Below are the code and all the weights of a small trained network. Each question names an input and a target symbol and asks about switching units off, where a switched-off unit gives its printed mean instead of its output.

import numpy as np


def w(rows, s, z=0):
    codes = np.array(rows[::2]) - 128.0
    scale = np.full(codes.shape[1], s)
    scale[-1] = z or s
    return codes * scale


def norm(h):
    return h / np.sqrt((h * h).mean(-1, keepdims=True) + 1e-5)


def f(y):
    return np.maximum(y, 0)


def softmax(a):
    e = np.exp(a - a.max(-1, keepdims=True))
    return e / e.sum(-1, keepdims=True)


def log_softmax(a):
    a = a - a.max(-1, keepdims=True)
    return a - np.log(np.exp(a).sum(-1, keepdims=True))


def net(x, mask):
    ids = ['αγδεηθξπψ'.index(c) for c in x.split()]
    T = len(ids)
    res = E[ids] + P[:T]
    r = norm(res)
    for j in range(3):
        rows = slice(2 * j, 2 * j + 2)
        q, k, v = (r @ M[0][rows].T for M in (Q, K, V))
        z = softmax(np.where(np.tri(T) > 0, q @ k.T / 2**0.5, -1e9)) @ v
        o = O[0][rows]
        res = res + np.where(mask[j], z, o[:, -1]) @ o[:, :-1]
    y = f(norm(res) @ A[0][:, :-1].T + A[0][:, -1])
    res = res + np.where(mask[3:7], y, B[0][:, -1]) @ B[0][:, :-1]
    return log_softmax(norm(res)[-1] @ U[:, :-1].T + U[:, -1])


Q, K, V, O, A, B = {}, {}, {}, {}, {}, {}
E = w([
[141,139,166,82,154,180],'α',
[124,154,148,93,174,151],'γ',
[99,134,123,179,170,112],'δ',
[198,43,175,82,173,128],'ε',
[173,91,70,136,232,129],'η',
[89,191,53,58,189,144],'θ',
[3,162,38,146,113,58],'ξ',
[48,39,134,126,29,57],'π',
[114,52,38,155,156,68],'ψ',
],0.011)
P = w([
[183,210,212,198,107,96],'0',
[208,189,86,255,45,159],'1',
[41,80,100,237,161,218],'2',
[86,115,108,248,191,85],'3',
[222,192,95,134,37,123],'4',
[43,80,142,41,158,209],'5',
[126,138,129,114,159,50],'6',
[227,164,61,80,20,120],'7',
[81,67,104,48,134,153],'8',
[148,127,107,39,142,50],'9',
],0.017)
Q[0] = w([
[130,84,142,158,1,232],'H0',
[148,106,130,125,49,127],'H0',
[211,192,115,158,66,126],'H1',
[145,124,111,121,45,248],'H1',
[119,52,225,127,232,44],'H2',
[87,92,28,120,99,224],'H2',
],0.026)
K[0] = w([
[128,196,242,233,182,180],'H0',
[122,154,204,143,114,123],'H0',
[106,173,182,171,127,103],'H1',
[133,204,253,201,182,190],'H1',
[78,26,25,130,145,173],'H2',
[169,158,130,227,64,191],'H2',
],0.028)
V[0] = w([
[70,66,126,147,17,53],'H0',
[47,254,81,132,129,124],'H0',
[65,97,218,143,27,91],'H1',
[115,81,144,64,93,159],'H1',
[185,161,72,134,57,149],'H2',
[137,115,68,123,150,55],'H2',
],0.048)
O[0] = w([
[95,65,116,139,90,13,96],'H0',
[118,76,93,3,180,148,136],'H0',
[101,178,215,180,232,131,120],'H1',
[101,109,188,88,170,179,8],'H1',
[65,88,107,103,63,121,178],'H2',
[167,91,71,133,103,92,39],'H2',
],0.028,0.013)
A[0] = w([
[60,125,88,88,122,202,57],'N0',
[3,79,137,119,80,218,213],'N1',
[94,123,210,105,113,185,140],'N2',
[101,166,148,196,94,145,2],'N3',
],0.06,0.0089)
B[0] = w([
[53,82,180,171,111,175,215],'N0',
[114,64,66,2,128,124,253],'N1',
[128,146,62,144,78,46,195],'N2',
[164,92,184,47,143,131,191],'N3',
],0.056,0.036)
U = w([
[45,212,138,40,56,46,1],'α',
[52,150,139,254,103,171,212],'γ',
[158,200,64,133,225,142,148],'δ',
[184,137,237,109,92,137,161],'ε',
[207,151,68,169,30,210,89],'η',
[105,14,104,119,129,220,194],'θ',
[120,42,76,60,230,70,81],'ξ',
[31,82,206,222,199,52,117],'π',
[159,100,89,203,45,12,125],'ψ',
],0.0097,0.0053)

Each question gives the input, a string of symbols that net reads in full, and the target symbol t.
The units are the heads (2 rows each of Q, K, V and O) and the neurons (one row each of A and B). Each row of codes is followed by its name. A weight is (code - 128) times the scale printed after its matrix; where a second scale follows, it is the last column's (O, A, B and U).
mask holds one flag per unit, heads first, then neurons. A switched-off unit (its flag False) gives its mean, the last column of its rows in O or B, instead of its output. The means were averaged over made-up inputs and are rounded, as every weight is.
A unit's drop is (log p(t) with every unit on - log p(t) with that unit switched off) / (log p(t) with every unit on - log p(t) with every unit switched off).
The circuit of an input: a set's keep is (log p(t) with only the set's units on - log p(t) with every unit switched off) / (log p(t) with every unit on - log p(t) with every unit switched off). Starting from all 7 units, units are removed one at a time, each time the one whose removal leaves the highest keep (on an exact tie, the one counted first), for as long as the keep stays at least 0.8.
units of the circuit, in order: the units of the circuit, biggest drop first
k most important neurons: the k neurons with the biggest drops, biggest first
heads that matter: for each layer, one digit per head in row order, 1 if its drop is at least 0.15 and else 0, layers parted by /
input δ ε α ψ, target ψ: units of the circuit, in order -> [H1 N1]
input δ ξ ε δ ψ θ ε η, target δ: 3 most important neurons -> [N0 N1 N2]
input γ δ γ θ ψ, target γ: 2 most important neurons -> [N1 N3]
input ε δ ξ ξ γ ψ π, target ψ: heads that matter -> 001
input ψ δ θ α π ξ η ε, target ψ: heads that matter -> 000
input α ε ξ ψ θ γ γ ψ, target α: heads that matter -> 111
input δ ε α δ γ ε θ ε, target δ: heads that matter -> 110
input ψ ξ ε γ ξ ε ε α, target ψ: heads that matter -> 000
input η ψ ψ ε α, target η: units of the circuit, in order -> [H0 N1 H1]
input ξ γ ψ δ ε ψ ξ η ε α, target η: units of the circuit, in order -> [H1 H2 N1 H0]
input η γ ψ ε α δ γ, target δ: units of the circuit, in order -> [H2 N0 N1]
input γ ξ ξ π, target π: units of the circuit, in order -> [N1 H1]
input α η θ θ γ ε ψ η, target α: 3 most important neurons -> [N2 N1 N3]
input π ε ψ ξ, target ψ: 3 most important neurons -> [N1 N0 N3]
input θ δ α π η ξ ε γ ε δ, target ε: units of the circuit, in order -> [H0 N1 N3]
input η ξ ψ ε γ α ε ε π η, target π: units of the circuit, in order -> [H1 H0]
input ψ δ ε θ ξ, target ψ: heads that matter -> 000
input θ γ η ε ψ γ δ, target ψ: 2 most important neurons -> [N1 N0]
input γ α δ η δ, target γ: units of the circuit, in order -> [H0 N1 H1 N3]
input ε ψ π θ, target ψ: units of the circuit, in order -> [N1 H1]
input ε θ θ π ε δ ε θ, target ε: heads that matter -> 000
input π α γ δ, target δ: units of the circuit, in order -> [H2 N0 N1]
input ψ δ δ ψ α ε α ε ε ε, target ε: heads that matter -> 101
input η ψ γ η π δ ε, target π: units of the circuit, in order -> [H1 N1]
input π δ θ θ γ, target π: units of the circuit, in order -> [H1]
input ξ δ γ ξ ξ π γ, target π: units of the circuit, in order -> [N1 H0 H1]
input ψ α ε ξ δ ε α, target ε: heads that matter -> 101
input ε ψ δ η π η ε η π ξ, target π: units of the circuit, in order -> [N1 H2]
